Small tables with named rows and columns. After each table, cells are looked up by row and column.

pinu:
columns: rigofa, suru, poz, namen
butupo: [21, -51, -22, -82]
rusad: [8, -54, -70, -16]
dup: [-41, -80, -74, 37]
podut: [-52, -18, 15, -1]
pil: [-32, 69, 73, -33]
zos: [-11, -69, -89, 6]

What is the suru of zos in pinu?
-69
What is the poz of podut in pinu?
15
What is the poz of butupo in pinu?
-22
What is the poz of rusad in pinu?
-70
What is the namen of butupo in pinu?
-82
What is the suru of podut in pinu?
-18
What is the suru of pil in pinu?
69
What is the namen of podut in pinu?
-1
What is the suru of rusad in pinu?
-54
What is the suru of dup in pinu?
-80
What is the rigofa of dup in pinu?
-41
What is the namen of dup in pinu?
37
What is the suru of butupo in pinu?
-51
What is the rigofa of rusad in pinu?
8
What is the rigofa of pil in pinu?
-32
What is the rigofa of zos in pinu?
-11
What is the namen of rusad in pinu?
-16
What is the poz of zos in pinu?
-89

gok =
,kiga,naf,meb,voke
lin,48539,65727,3671,56264
nal,55410,25884,93506,8338
galalo,74124,79533,32263,89852
relol,61601,62682,60065,70433
pir,73746,34771,76236,54180
memib,37627,54611,28727,78860
lud,54166,42924,48472,57365
mefufo,35407,64616,26363,74257
venufa,48525,77764,42551,56332
luriga,40103,19601,62678,2522
neranof,49699,66497,50761,47970

voke of lin is 56264
voke of mefufo is 74257
kiga of memib is 37627
meb of memib is 28727
voke of relol is 70433
voke of neranof is 47970
meb of galalo is 32263
naf of mefufo is 64616
naf of galalo is 79533
kiga of nal is 55410
voke of luriga is 2522
kiga of lin is 48539
kiga of venufa is 48525

musade:
,sorola,dufazi,lom,dov,mif,niso,dalen
lizon,-66.0,-31.6,-54.6,-57.8,-47.2,64.3,30.5
nodum,-26.5,-78.6,11.5,-49.7,-28.7,-30.1,16.7
bam,-9.5,-84.1,16.6,-41.5,-29.3,-59.9,-5.0
fefeti,-37.8,-22.3,-68.1,-30.0,-60.5,-21.1,-15.2
lonufe,12.2,-87.3,-17.4,-13.5,-77.7,-92.1,-66.2
zovafog,-35.7,-10.7,-79.1,-29.4,-70.4,-11.8,-15.3
ragarok,-40.5,-34.6,-45.4,-31.8,-48.3,-44.2,-41.0
mili,-48.4,-32.9,-38.8,-42.8,-42.1,-41.7,-36.0
laribe,-16.2,-45.3,-16.5,-17.2,-54.9,-45.6,-31.8
fut,-14.6,-43.3,-36.8,-21.3,-68.5,12.3,9.2
gup,-44.6,-53.7,-29.1,-38.0,-38.0,-31.6,-39.7
bav,-69.8,-31.3,-48.4,-50.7,-57.6,70.3,41.6
fofi,-38.7,-36.4,-48.1,-40.8,-41.4,-33.9,-44.2

What is the lom of bav in musade? -48.4
What is the sorola of fut in musade? -14.6
What is the dalen of mili in musade? -36.0
What is the dov of fofi in musade? -40.8
What is the lom of nodum in musade? 11.5
What is the dufazi of lizon in musade? -31.6
Which row has the largest mif? nodum

parod:
,daruke,tud,fum,fizev,satosaf,gafusa
tenizit,567,-358,322,-267,114,-3
roda,628,-96,74,-225,-122,-121
banulad,47,65,-202,-13,-192,-152
ran,-124,-296,97,-72,-22,-71
lomede,934,-217,200,-672,91,-134
tufu,486,-42,-92,-205,-116,-68
lizu,80,-40,-86,-279,-33,-119

lizu, tud => -40
lomede, fum => 200
ran, fizev => -72
tenizit, fizev => -267
ran, satosaf => -22
banulad, tud => 65
banulad, fum => -202
tufu, tud => -42
lomede, fizev => -672
tenizit, tud => -358
lizu, gafusa => -119
lomede, tud => -217
Row with the largest fizev: banulad

tonosig.csv
,nunuv,kovavem,zul,zilel,ker,mevedef,fuf,mal,meke,maruk
zit,195,217,119,0,161,87,101,160,89,97
bizubo,119,107,93,102,83,60,91,110,77,113
mevo,122,114,110,152,96,159,109,119,118,103
vaguf,70,109,104,82,107,34,105,105,105,105
pof,98,79,77,98,79,78,87,88,51,102
vip,35,126,101,83,75,111,115,106,134,102
katimem,84,61,88,64,83,119,89,99,75,96
suz,106,79,106,70,94,96,103,104,84,96
zavuf,136,71,111,136,111,162,94,79,100,102
ves,135,130,112,72,102,59,90,124,87,108

mevo, zilel => 152
zavuf, fuf => 94
vip, mevedef => 111
vaguf, nunuv => 70
zit, ker => 161
vip, zilel => 83
vaguf, kovavem => 109
bizubo, mevedef => 60
zit, fuf => 101
katimem, fuf => 89
zavuf, nunuv => 136
ves, nunuv => 135
ves, zul => 112

betom =
         lam  zudulom
geliv     97       41
bok       65       51
tapu      38       58
gil       84       39
suvapim   27       62
zadokon    6       48
razuk      9       69
vafas     97       41
ginod     88       46
fab       10       68
lesefu    36       59
ragusut   94       44

What is the zudulom of bok in betom? 51
What is the zudulom of fab in betom? 68
What is the lam of vafas in betom? 97
What is the zudulom of lesefu in betom? 59
What is the zudulom of razuk in betom? 69
What is the zudulom of tapu in betom? 58
What is the lam of zadokon in betom? 6
What is the lam of lesefu in betom? 36
What is the zudulom of ragusut in betom? 44
What is the zudulom of zadokon in betom? 48
What is the lam of geliv in betom? 97
What is the zudulom of geliv in betom? 41
What is the lam of gil in betom? 84
What is the lam of ragusut in betom? 94
What is the lam of razuk in betom? 9
What is the lam of tapu in betom? 38
What is the zudulom of vafas in betom? 41
What is the lam of suvapim in betom? 27
What is the zudulom of ginod in betom? 46

tal =
fields: balidup, sobuni, kegiz
belevof: [51782, 40424, 75086]
kav: [-23588, -48228, -86407]
gegen: [-21561, 4136, 23919]
lar: [-4204, -50422, -50128]
pivef: [-10874, 808, -49847]
popoza: [19378, 45603, 83256]
feguvif: [-73458, -14794, 44710]
fek: [-86494, -39195, 3701]
peraso: [27353, 45702, -77018]
zim: [-26913, -27462, -34563]

What is the sobuni of gegen in tal? 4136
What is the sobuni of belevof in tal? 40424
What is the kegiz of fek in tal? 3701
What is the kegiz of pivef in tal? -49847
What is the sobuni of pivef in tal? 808
What is the balidup of kav in tal? -23588
What is the balidup of peraso in tal? 27353
What is the kegiz of popoza in tal? 83256
What is the sobuni of kav in tal? -48228
What is the kegiz of peraso in tal? -77018
What is the balidup of zim in tal? -26913
What is the kegiz of lar in tal? -50128
What is the balidup of feguvif in tal? -73458
What is the sobuni of popoza in tal? 45603
What is the sobuni of zim in tal? -27462
What is the balidup of popoza in tal? 19378
What is the balidup of belevof in tal? 51782
What is the kegiz of belevof in tal? 75086
What is the kegiz of gegen in tal? 23919
What is the sobuni of peraso in tal? 45702
Row with the largest balidup: belevof

Table vev
         zevukim   keb
zoli         194  -192
rarubar      -25  -100
fumug         -9    25
nesog        427    66
degafe       609  -339
dep         -723   527
vuv         -355   332
riv         -467   963
toli        -408   257

keb of vuv: 332
keb of rarubar: -100
keb of dep: 527
zevukim of riv: -467
zevukim of fumug: -9
zevukim of degafe: 609
zevukim of toli: -408
zevukim of rarubar: -25
zevukim of dep: -723
zevukim of zoli: 194
zevukim of nesog: 427

tivopa
|  | zugep | sizu |
|---|---|---|
| fupi | 179 | 177 |
| zot | 228 | 189 |
| kof | 89 | 61 |
| figem | 196 | 83 |
| meza | 177 | 181 |
| lekogok | 159 | 176 |
| furizu | 94 | 54 |
| nal | 106 | 116 |
| vur | 135 | 199 |
| kaligi | 191 | 95 |
| vapi | 68 | 163 |
| midepu | 190 | 96 |
| bevune | 122 | 84 |

bevune, sizu => 84
meza, sizu => 181
midepu, sizu => 96
vapi, zugep => 68
vapi, sizu => 163
kaligi, zugep => 191
figem, sizu => 83
fupi, sizu => 177
zot, zugep => 228
nal, zugep => 106
kaligi, sizu => 95
vur, zugep => 135
vur, sizu => 199
furizu, zugep => 94
lekogok, zugep => 159

